Below is a small trained network, with its code and all its weights. Each question gives an input and a target symbol and asks what happens when units are switched off, that is, made to give their printed mean instead of their output.

import numpy as np


def w(rows, s, z=0):
    codes = np.array(rows[::2]) - 128.0
    scale = np.full(codes.shape[1], s)
    scale[-1] = z or s
    return codes * scale


def f(y):
    return np.maximum(y, 0)


def softmax(a):
    e = np.exp(a - a.max(-1, keepdims=True))
    return e / e.sum(-1, keepdims=True)


def log_softmax(a):
    a = a - a.max(-1, keepdims=True)
    return a - np.log(np.exp(a).sum(-1, keepdims=True))


def net(x, mask):
    ids = ['αημπτφ'.index(c) for c in x.split()]
    T = len(ids)
    res = E[ids] + P[:T]
    r = res
    for j in range(2):
        rows = slice(4 * j, 4 * j + 4)
        q, k, v = (r @ M[0][rows].T for M in (Q, K, V))
        z = softmax(np.where(np.tri(T) > 0, q @ k.T / 4**0.5, -1e9)) @ v
        o = O[0][rows]
        res = res + np.where(mask[j], z, o[:, -1]) @ o[:, :-1]
    y = f(res @ A[0][:, :-1].T + A[0][:, -1])
    res = res + np.where(mask[2:14], y, B[0][:, -1]) @ B[0][:, :-1]
    return log_softmax(res[-1] @ U[:, :-1].T + U[:, -1])


Q, K, V, O, A, B = {}, {}, {}, {}, {}, {}
E = w([
[96,167,59,230,98],'α',
[183,168,177,208,154],'η',
[181,160,45,235,98],'μ',
[85,144,201,178,107],'π',
[238,94,180,112,67],'τ',
[178,193,104,1,212],'φ',
],0.0085)
P = w([
[138,139,141,254,145],'0',
[140,225,159,180,75],'1',
[124,193,134,174,75],'2',
[128,176,152,161,94],'3',
[140,29,132,192,209],'4',
[107,89,144,137,147],'5',
[104,88,135,132,127],'6',
[192,168,109,144,109],'7',
],0.0082)
Q[0] = w([
[124,117,128,94,213],'H1',
[160,77,63,29,136],'H1',
[83,144,150,37,90],'H1',
[23,148,97,37,130],'H1',
[151,234,127,100,42],'H2',
[113,204,177,115,78],'H2',
[108,2,111,137,205],'H2',
[89,89,109,77,139],'H2',
],0.017)
K[0] = w([
[138,159,104,129,69],'H1',
[107,168,46,210,126],'H1',
[158,178,146,154,181],'H1',
[209,181,166,205,147],'H1',
[118,23,110,127,199],'H2',
[91,42,123,153,173],'H2',
[147,254,160,117,52],'H2',
[136,138,186,113,103],'H2',
],0.018)
V[0] = w([
[79,133,220,109,116],'H1',
[167,77,85,82,79],'H1',
[180,167,116,99,189],'H1',
[68,134,81,114,155],'H1',
[143,132,254,169,120],'H2',
[27,94,112,159,55],'H2',
[74,154,125,164,186],'H2',
[51,110,194,84,157],'H2',
],0.017)
O[0] = w([
[87,46,175,142,140,123],'H1',
[151,166,214,65,104,61],'H1',
[161,108,104,76,188,122],'H1',
[75,192,114,116,146,59],'H1',
[124,102,21,71,74,233],'H2',
[240,135,99,187,151,125],'H2',
[130,124,79,114,200,176],'H2',
[138,9,72,163,124,1],'H2',
],0.015,0.0095)
A[0] = w([
[190,96,137,138,178,158],'N1',
[104,172,125,114,127,119],'N2',
[105,65,154,220,135,129],'N3',
[67,152,81,152,184,154],'N4',
[143,86,88,94,120,138],'N5',
[135,111,127,107,188,238],'N6',
[178,138,149,204,37,184],'N7',
[194,175,104,94,111,183],'N8',
[71,101,150,93,96,96],'N9',
[71,108,134,252,95,139],'N10',
[190,113,151,177,126,183],'N11',
[174,89,84,162,129,1],'N12',
],0.011,0.0035)
B[0] = w([
[99,131,39,98,114,161],'N1',
[152,109,171,102,157,179],'N2',
[79,180,33,140,81,152],'N3',
[231,93,120,138,167,213],'N4',
[162,78,192,92,69,190],'N5',
[131,132,60,94,146,155],'N6',
[34,146,122,250,196,204],'N7',
[144,158,158,127,18,251],'N8',
[78,161,126,36,120,169],'N9',
[133,144,178,73,253,176],'N10',
[77,143,121,147,87,168],'N11',
[117,51,197,158,163,181],'N12',
],0.014)
U = w([
[184,161,221,156,151,3],'α',
[147,44,59,174,90,108],'η',
[153,172,23,185,99,128],'μ',
[75,101,109,85,197,178],'π',
[1,101,149,139,21,180],'τ',
[178,116,64,35,97,156],'φ',
],0.0036,0.0049)

Each question gives the input, a string of symbols that net reads in full, and the target symbol t.
The units are the heads (4 rows each of Q, K, V and O) and the neurons (one row each of A and B). Each row of codes is followed by its name. A weight is (code - 128) times the scale printed after its matrix; where a second scale follows, it is the last column's (O, A, B and U).
mask holds one flag per unit, heads first, then neurons. A switched-off unit (its flag False) gives its mean, the last column of its rows in O or B, instead of its output. The means were averaged over made-up inputs and are rounded, as every weight is.
A unit's drop is (log p(t) with every unit on - log p(t) with that unit switched off) / (log p(t) with every unit on - log p(t) with every unit switched off).
The circuit of an input: a set's keep is (log p(t) with only the set's units on - log p(t) with every unit switched off) / (log p(t) with every unit on - log p(t) with every unit switched off). Starting from the 12 units with the biggest drops (on a tie, the unit counted first), units are removed one at a time, each time the one whose removal leaves the highest keep (on an exact tie, the one counted first), for as long as the keep stays at least 0.8.
units of the circuit, in order: the units of the circuit, biggest drop first
unit that matters most: the unit with the biggest drop
top k neurons: the k neurons with the biggest drops, biggest first
heads that matter: for each layer, one digit per head in row order, 1 if its drop is at least 0.15 and else 0, layers parted by /
drop when u is switched off: that unit's drop, to one decimal
input μ τ π τ τ τ α, target τ: unit that matters most => H1
input η α τ α φ μ η, target φ: units of the circuit, in order => [H1, N7]
input τ α η, target τ: heads that matter => 01
input φ τ μ α π μ, target α: units of the circuit, in order => [H2, H1, N10]
input τ π η α α, target η: heads that matter => 01
input π τ π α μ, target π: heads that matter => 10
input τ π α η φ π, target φ: heads that matter => 10
input μ α η α, target α: heads that matter => 01
input α τ μ τ α, target τ: units of the circuit, in order => [H2, N4]
input φ τ α π η π μ η, target π: units of the circuit, in order => [H1, N10, N8]
input φ π μ, target π: top 2 neurons => [N8, N5]
input α τ μ τ α α α φ, target μ: units of the circuit, in order => [H2, N5, H1]
input μ φ π, target α: top 2 neurons => [N2, N1]
input μ π φ, target α: top 2 neurons => [N2, N1]
input π τ τ φ, target η: units of the circuit, in order => [H2, N12]
input π α τ μ τ φ π μ, target τ: units of the circuit, in order => [H2]
input η τ φ τ, target φ: units of the circuit, in order => [N7, H1]
input α π π π, target π: units of the circuit, in order => [H1, N10]
input π α π α, target π: top 3 neurons => [N10, N8, N12]
input π η π α α, target φ: top 2 neurons => [N7, N4]
input π π μ, target η: top neuron => [N5]
input τ μ φ, target τ: top 3 neurons => [N4, N8, N10]
input μ φ μ, target φ: top 2 neurons => [N7, N6]
input α τ α π, target μ: units of the circuit, in order => [H2, N5, N12]
input τ τ α α φ, target τ: top 2 neurons => [N10, N4]
input η α α η α η, target μ: top 2 neurons => [N5, N10]
input α φ μ α π, target π: unit that matters most => H2
input α τ α τ τ α α τ, target τ: drop when H2 is switched off => 0.3
input μ τ φ τ, target α: drop when N12 is switched off => -0.2
input α τ π μ μ π η, target π: drop when N8 is switched off => 0.6
